Each row is followed by its class number.
[ 11 -83  35  28 -24  49 -24   6 -47 -48 -96  27  29  47 -28 -54 -54   2
 -24 -74  22 -32  31  36  -3  24 -37   3  61  57 -15 -90  22] | 7
[  53    2  -45  -21   23 -114  -30  -48  -17   28   -9   18   46  -94
  -15    4   60   -6   55  -16   93  -17  -40   41   -4   36   -4  -37
    2   41  -39  -22    6] | 8
[  9 -11  25 -11  28  70  30  77  43 -89  16 -20  -2 -51 -81  18  -2  -3
  68 -53 -10  15  51 -18  34  55  45 -36   8  59 -34 -31 -44] | 9
[ 12 -14  27   5  27  66  20  65  35 -78  15 -19   1 -41 -85   9   8  16
  79 -66 -24   9  77 -17  34  34  35 -49  16  52 -30 -47 -30] | 8
[ 16 -80  29  31 -33  32 -30   9 -21 -26 -94  33  34  49 -23 -39 -46  11
  -9 -53  37 -29  17  37 -21  11 -49   2  34  56 -22 -98  11] | 2
[ 12 -55  22  32 -35  54 -38  11 -23 -11 -97  31  14  49 -21 -37 -47   0
  -6 -49   5 -33  17  40  -7  14 -26  -4  50  56 -19 -93  24] | 1
[   9   -2   10   14   23   51   16   61   37  -92    8   -9   -5  -46
 -103   18   -7   17   70  -73  -17    8   71  -16   18   52   29  -43
  -19   54  -38  -45  -53] | 2
[-49  34   2  39  27   5  56  -1  57 -82   9 -26  -6  15 -17  26  23  17
  27 -41 -72  -4  44 -46  55  61   3   5 -53 -24 -20  10  15] | 5
[  8   4  19   0  25  49  17  70  40 -85  13  -9  -8 -51 -98   9 -12   3
  82 -61 -11   6  61 -17  18  46  38 -46 -12  49 -37 -31 -48] | 2
[  50    5  -50  -12   20  -90  -11  -39  -34   34  -15   24   50 -104
  -16    4   66  -14   13  -27   90  -12  -52   47   -3   52  -12  -35
    6   46  -31  -21  -12] | 3
[ 20   8 -22 -40  36 -83 -12  18 -11  27  32  10  40 -61 -13   0  48 -31
  19 -28  74  -1   4  21 -23  43   4 -30  26  44 -41 -30  -8] | 9
[ 17  14 -19 -35  38 -83 -15  27  -6  36  54   1  39 -63 -15   6  58 -35
  15 -33  70  -5  -4  11 -31  43  14 -37  26  43 -50 -24 -12] | 9
[ -7 -93  47  41 -35  14 -20  10  -7 -42 -65   5  15  19  -3 -46 -62   1
   5 -35  25 -45   8  42  10  -2 -17 -13  70  42   8 -68  22] | 8
[  18    6  -16  -34   27 -103  -21    4  -11   30   26   22   47  -63
  -18  -14   38  -35   30  -31   89   -8  -11   28  -50   28   -4  -36
   15   29  -55  -40  -12] | 2
[  50   23  -56  -11   22  -98  -16  -33  -28   42  -14   29   45 -104
  -33   10   45  -24   26  -24   83   -9  -40   53  -10   58  -10  -28
   -5   49  -43  -21   -4] | 3
[ 21   0 -21   3  36  43  -2  -4  40 -66 -52   7   2 -26 -80   6 -53   0
  74  -3 -20  23  57  15  -2  62   7 -24  -8  39 -37 -70 -23] | 4
[ -1 -88  21  43 -40   7 -19  -2 -21 -43 -88   5  38   4  -8 -38 -62  -4
 -20 -23  38 -47 -11  52  14   3 -28 -15  55  41  -3 -64  27] | 10
[  20  -92   29   38  -19   67  -35    1  -24  -27  -94   32   30   55
  -32  -30  -55    7  -22  -57   26  -35   10   38   -9   17  -24   16
   40   64  -26 -105   25] | 6
[  13   -9   17   30   31   60   20   55   46  -93    2  -14    1  -41
 -105   25   -4    6   69  -64  -30    5   66   -7   24   73   24  -46
   -3   52  -38  -38  -52] | 5
[ 13   0 -22 -19  39 -76 -18  -2 -13  39  28  21  36 -69 -32  -4  48 -26
  19 -33  69 -12 -14  28 -42  47   8 -38  18  46 -47 -41 -13] | 6
[-46  49  -5  35  39  23  52  16  56 -59  19 -12 -12  -3   1  29  28  18
  23 -40 -55   2  54 -29  58  39   8  -3 -60  -8 -27  -5   8] | 1
[-46  42 -16  24  29   4  54 -13  44 -67  19 -32   6  11   6  22  22  23
   3 -39 -50   7  39 -36  55  42  -7  24 -65 -11 -30   6  16] | 9
[-52  53 -15  38  47  12  54  -6  46 -81  24 -28 -15  13  -7  14  25  13
  -4 -49 -54   7  50 -42  46  60  -2  13 -51 -15 -24   0  11] | 7
[ -2  -5  20  -3  28  79  33  86  39 -84  10 -23  -6 -36 -86  20  -6   3
  60 -57 -19  19  69 -21  33  57  29 -33   5  66 -31 -43 -36] | 9
[  50   21  -53   -5   35  -97  -17  -32   -5   27  -15   18   33 -110
  -36   19   59  -11   39  -19   87  -11  -35   48  -13   63   -4  -42
  -18   48  -35  -16  -18] | 4
[ 26   4 -20   5  37  38  -5  -4  36 -62 -59  15   2 -25 -84   4 -49   3
  89  -8 -21  20  49  24   1  64   5 -26  -9  47 -43 -67 -28] | 4
[ -6  73 -26  32  59  -1  70 -14  38 -53  39 -26  -3 -22 -11  42  20  -4
  22 -23 -55   9  33 -29  81  48  28   5 -50 -21 -45   9   1] | 10
[ -2  56 -21  43  65   7  79 -43  44 -46  25 -10 -19 -27 -11  58   8  -4
  26 -17 -29   9  13 -12  60  48  21  17 -60 -17 -37  -2  -1] | 6
[ 17  21 -36 -23  40 -74 -19   8 -16  42  13  20  30 -66 -16  -5  49 -28
  20 -32  71  -2  -7  43 -40  32  -5 -37  28  34 -48 -55 -13] | 1
[-44  58 -15  30  32  18  53 -10  46 -63  -3 -10  -4  -5   4  20  21  13
  23 -44 -52   6  46 -22  57  37   2  11 -63 -15 -27  -9  19] | 1
[-18  73 -23  45  69  -3  81 -20  32 -68  36 -16 -20 -21  -3  38  -4  -6
   9 -29 -41  19  43  -9  51  51  14  19 -53 -19 -33   5  -1] | 7
[ 21 -86  37  31 -22  57 -38   8 -31 -51 -92  24  37  37 -19 -28 -46   2
  -8 -72  10 -34  26  33   8  29 -16   7  47  49  -4 -91  23] | 0
[ 16   3 -23   6  28  40   2   1  38 -73 -50   9  14  -9 -76  11 -49   7
  74  -3 -36  24  65  10  12  55  -1 -28  -9  44 -45 -71 -19] | 10
[  7  13  16   4  34  77  30  68  29 -79   4 -21 -12 -30 -97   1 -10  13
  54 -64 -27  17  71  -7   9  54  18 -44   3  52 -35 -37 -44] | 7
[ -7  67 -31  42  54 -16  67 -32  50 -67  23 -13 -12 -29  -2  40  -2  -4
  31 -19 -30  16  20 -13  56  48  14  22 -67 -21 -34  -5  -7] | 2
[ -2 -93  27  32 -27  12 -31  13 -31 -41 -84   6  20   5 -12 -38 -66  -6
   4 -35  27 -43  -8  55   7  12 -27  -1  63  31  19 -62  24] | 0
[ 21  15 -11 -27  27 -94 -20  15  -8  41  25  15  37 -51 -27  -9  56 -34
  43 -22  50 -14 -18  23 -37  55  10 -45  35  33 -47 -19  -2] | 5
[-11 -83  22  49 -24  10 -16  11 -31 -31 -69   2  16  13 -18 -41 -59  -5
 -20 -41  23 -41  -4  44  -2  19 -39 -14  64  43   1 -57  19] | 7
[ 15 -75  32  26 -35  49 -41  15 -28 -23 -83  23  42  69 -24 -48 -47   6
 -25 -49   5 -39  31  27   6   9 -27  -2  52  55 -34 -87  30] | 10
[  52   11  -48   -9   26 -109  -23  -46  -22   29   -9   23   40  -99
  -15   19   57  -15   50  -19   94  -11  -42   45    3   39    2  -28
    2   48  -36  -28    8] | 8
[ 20 -80  33  27 -21  52 -35   2 -34 -40 -86  23  37  46 -19 -49 -46   1
 -36 -61  27 -32  25  30 -13  25 -29  -2  51  56 -18 -85  19] | 7
[ 10  14  11   5  26  57  26  71  39 -89  14 -14 -10 -56 -87  18 -19   5
  66 -58  -6  17  66 -11  22  44  38 -38 -17  53 -23 -38 -48] | 2
[-11 -80  19  40 -34  13 -27  12 -17 -15 -79   7   9  -3 -10 -35 -59 -10
  -8 -24  29 -44  -9  50  -3   8 -28 -27  67  38   8 -68  12] | 1
[ 15 -63  23  34 -31  50 -29  14 -17 -23 -99  28  17  42 -20 -35 -49   6
 -15 -59  17 -34  23  42 -12  13 -31  -1  38  50 -15 -94  19] | 1
[ -8 -92  22  48 -23  14 -26  17 -28 -42 -63   3  17   6 -14 -47 -59  -4
 -27 -35  29 -40   1  47  -2  22 -25 -14  69  49   8 -59  19] | 7
[ -1  74 -28  35  58   9  76 -25  37 -48  19 -10  -4 -24  -5  41   5  -4
   3 -30 -44  21  37  -2  57  52  15  17 -50 -16 -32 -11 -11] | 3
[  17  -54   22   25  -29   57  -38   12  -21  -14 -111   30   18   44
  -20  -37  -47   -4  -22  -54   25  -31   17   41  -19   14  -29   -3
   48   54  -12 -102   19] | 1
[-10  69 -33  34  53  -9  67 -31  36 -61  25 -21   3 -32  -1  43  12  -6
   9 -15 -32  13  27  -9  75  41  20  15 -55 -22 -40   3   7] | 10
[ -8  59  -9  36  60  -1  73 -20  45 -52  37 -21  -9 -17   2  39  13  -2
  39 -30 -43  14  49 -17  78  31  15  18 -41 -22 -35  -4  10] | 8
[-37  26  -9  22  29  12  63   1  51 -73   0 -25  13   2   6  26  22  13
  24 -38 -53  12  35 -34  63  44  -4  22 -51  -8 -25  -1  26] | 9
[ -1 -95  27  51 -30  19 -20 -10 -13 -28 -74  12   9  15 -25 -33 -73   3
  -4 -31  28 -50 -13  45  -2  17 -32 -10  44  49   0 -64  12] | 6
[ 13  15 -27   4  26  40  -3   6  37 -45 -51  17  -1 -29 -73  16 -57   0
  85  -3 -35  27  60  21 -17  53   5 -35 -12  43 -40 -75 -22] | 1
[ 23   1 -39   1  37  26  -5 -16  17 -75 -55   3   9 -31 -78  12 -59   5
  62 -11 -16  28  58  18  -8  68  -3 -25  -6  43 -34 -71 -17] | 7
[ 15  37 -22 -28  27 -74 -10  21 -14  49  34  17  24 -73 -14  -4  61 -28
  27 -40  57  -3   6  30 -35  31  13 -52  27  37 -38 -34 -10] | 1
[   3   18   20   12   27   75   25   71   42  -87   13  -13   -6  -33
 -101   16    1    7   66  -61  -44    8   76  -25   35   55   46  -55
   -8   57  -42  -31  -46] | 10
[ -4  54 -20  44  64 -14  72 -21  47 -59  14 -15  -4 -19 -11  56  15 -10
  34 -18 -38  12  23  -9  58  51   7  15 -46 -32 -33   8   0] | 5
[-51  38  -5  36  44  12  60  -1  37 -80  31 -27  -1  -2   4  14  38  13
  -2 -52 -45   5  39 -44  51  47   2   9 -50 -17 -24  11  17] | 7
[  43    1  -48  -10   24  -91  -20  -45  -28   35  -14   22   34 -102
  -36   12   46   -9   38  -17   88  -21  -64   41  -21   47    4  -33
  -12   47  -37  -16   -3] | 6
[ 14  56 -26  32  67   8  62 -24  34 -61  18 -20  -4 -32  -5  50  10  -4
  35 -27 -39  20  31  -5  64  45  13  24 -51 -31 -23  -1   5] | 0
[-52  45   2  30  30   7  59   8  59 -81  18  -8  -1   6   6  23  17  16
  26 -39 -49   9  45 -37  58  37   6  20 -76 -15 -23   3   8] | 2
[ 15  -8 -25   8  28  30  -6   7  40 -72 -49  21   7 -18 -77  12 -58   1
  84  -2 -13  31  63  14  -6  53 -10 -16 -16  47 -37 -79 -24] | 2
[  7   3  16  10  23  62  16  71  46 -85  17  -6  -5 -44 -92  12 -16   6
  73 -58 -18  17  73 -14  15  46  30 -40 -18  56 -33 -38 -50] | 2
[  44   12  -61    1   39 -106  -21  -37  -32   19    7   10   39 -109
  -31   16   57  -14   22  -29  101  -13  -41   39  -15   60  -15  -42
   -6   51  -45  -13   -7] | 7
[  8   7   8  14  27  55  14  71  42 -81  22 -16  -4 -46 -95  14  -6  14
  71 -62 -15  11  66 -16  17  46  28 -44 -20  57 -42 -39 -46] | 2
[ -9  73 -31  42  61 -12  73 -40  43 -59   0  -8  -6 -15  -9  57   5  -7
  38  -6 -44  21  30  -3  61  63   1  18 -54 -21 -31  -6   5] | 5
[ 22  -6  15   0  23  87  35  63  29 -77 -10 -14   5 -52 -93  13   5  16
  51 -70 -28  16  57  -9  30  53  32 -46   4  52 -27 -44 -50] | 3
[-50  30   2  28  36  19  71 -20  46 -72   4 -11  -7   0  -9  31  23  22
  28 -47 -54  -1  28 -41  59  50  13  14 -68 -12 -23  -5  13] | 6
[  19  -84   28   32  -34   35  -35   -4  -18  -30 -102   41   36   52
  -22  -42  -51    3   -6  -49   29  -28   16   38  -14   21  -46    9
   37   57  -25 -104   11] | 2
[ -6  52 -22  31  62  10  58 -25  32 -60  18 -22  -1 -28   3  48  15  -4
  23 -20 -30  16  17  -6  55  40  15  23 -47 -31 -25  -4   8] | 0
[  47    3  -51    0   28  -89  -19  -43  -20   30   -6   18   41 -105
  -33   25   49  -12   36  -31   93  -22  -62   41  -13   50    6  -32
  -18   54  -45  -21   -3] | 6
[  2 -76  22  41 -33  12  -4   4 -29 -29 -80  10  18   3 -13 -37 -69  -4
 -24 -39  21 -41   2  61  23  22 -27  -8  65  44   5 -70  15] | 3
[  6  26  11   5  21  77  19  77  39 -59  10 -11 -22 -58 -97  23  -4  10
  70 -57 -28  10  72  -7  15  50  45 -59 -13  59 -35 -38 -46] | 1
[ 47   8 -56   5  28 -94 -24 -53 -19  32  -6  31  32 -97 -32  27  37 -13
  41 -17  88 -17 -57  45  -7  56  -2 -21 -29  59 -46 -18  -2] | 6
